[128 = 0]
[102 193 122 178 151 129  83 110  89  95 148  93  91  75 166 138 147 105
 173 125 124 241 113  84 133 160  66  84  86 153]  14
[116 147 159 130 139 114 105 114 100 121 147 146  90 136 156 129 138 113
 158 148 118 181 120 123 135 160 135  79  92 135]  10
[151  78 139 118 123 119 133 152 120 116 134 181  97 223 101 147 119 116
 134 175 174 120 150 151 171 140 194  73 116 109]  2
[159  76  98  32 136 136 142 172 134 107 121 190 126 248  67 157 115 141
 127 168 185 128 158 168 176 127 191  97 105 103]  0
[148  93  81  63 142 148 134 178 129 106 131 165 147 211  69 160 121 139
 129 151 183 142 149 157 184 121 172 105 100 108]  1
[101 180 131 171 141 123 100 110  98 123 147 118 107  81 165 126 148 116
 149 115 111 204 102  98 123 153  79 108  83 149]  12
[122 121 144  98 156 131 100 133 110  98 141 147  94 186 132 144 127 120
 172 164 138 191 141 123 156 165 129  62  83 130]  8
[124 128 131 120 143 133 110 135 115 113 147 143 111 169 129 140 131 124
 153 155 131 176 130 130 151 151 127  96  87 130]  8
[137 100 143  93 133 123 116 143 111 106 144 163  89 204 127 147 126 103
 155 171 161 158 144 134 172 155 157  58 108 117]  5
[106 164 170 157 157 122  98 100 105 117 142 116  92 102 174 126 134 126
 162 148  98 201 117 110 115 165  92  83  76 151]  13
[127 117 138 106 136 130 111 137 111 112 146 150 100 178 126 140 130 115
 152 158 146 159 140 128 161 155 145  78  95 123]  7
[115 145 157 142 143 117 109 115 108 128 144 141  99 130 151 124 136 124
 149 145 110 169 114 118 126 155 119 100  86 138]  10
[100 177 192 182 144 106  95  83  95 121 144  97  71  82 197 115 136 109
 164 139  87 185 113  94 106 165  92  89  99 160]  15
[128 102 132 104 151 146 134 149 140 131 141 144 121 179 111 135 116 148
 140 159 143 133 135 145 154 136 151 122  95 126]  5

[142  90  96  49  93 238 153  52 122 135 116  84 166 153 113 141 154 109
 181 138 135  63 118 174 125 110 122 162 123 209 122 150  95 106 156 140
 135 149 108  93 124 123  66 107 139 172 112 115 153 126 105 124 123 173
 123]  3
[132 101 121  75 104 105 149 111 127 119 131  82  83 154 137 119 123 125
 135 139 112 170 150 185 121 113 121 133 173 158 138 131 115 119 165 114
 161  52 113 136 148 124 169  99 157 176 143 201 129 120 116  81 117 135
 125]  3
[140 105  77  87  90 181 158 123 137 133 127  88 130 158 134 134 131 117
 169 123 111 104 135 165 137 110 120 147 146 169 119 174 117 112 154 136
 119 119 116 111 138 116 120 111 142 172 101 195 157 103 114 102 114 151
 126]  4
[143  98  85  49  70 167 153  81 130 129 129  61 133 156 134 101 139  97
 158 149 119 103 132 170 123 114 109 148 144 178 122 167 116 104 164 122
 129 107 124 133 122 118 105  98 152 187 121 179 145 133 114 101 104 171
 127]  0
[143 109  71  97  78 248 160 123 124 147 118  98 149 144 132 163 142 119
 203 123 125  84 130 159 147 103 122 162 120 197 116 170 100 110 144 149
 109 158 111  83 135 111  72 124 128 161  80 141 183  91 110 111 139 155
 121]  4
[133 103  89  70  81 149 154 106 137 128 131  79 117 158 142 119 130 113
 172 131 112 119 142 181 125 105 118 139 163 186 125 155 125 112 171 129
 139  90 118 129 136 117 123  96 152 180 116 190 144 116 109  80 122 160
 131]  2
[125 118 175 205 219  57 116 200 128 118 132 166  76 140  90 146 109 152
  91 118 111 194 134 150 125 147 153  85 159  65 144 131 151 126 153 109
 136  99 117 153 158 121 237 148 132  95 170 190  68 125 141 146 134  79
 130]  15
[143 114  83 179 137 219 144 184 119 138 124 106 146 131  92 150 136 119
 187 131 125  79 110 126 168 140 136 136  96 138 120 200 134 108 131 154
 103 178  95 120 137 100 136 163 120 118  71 159 176 106 127 162 125 112
 142]  11
[124 116 177 195 193  76 116 183 134 124 130 153  73 148 105 132 111 146
 104 109 110 169 134 138 131 120 151  83 179 103 140 122 167 114 171 121
 130  96 107 140 155 110 213 134 133 104 160 192  76 104 136 126 131  95
 131]  12
[128 104 121 143 142 169 130 146 133 130 124 109 124 153 112 142 133 126
 166 118 118 102 121 154 143 114 139 113 160 158 129 140 163 108 166 145
 132 127  91 126 143 106 148 122 133 128 112 162 137 106 118 111 131 123
 151]  9
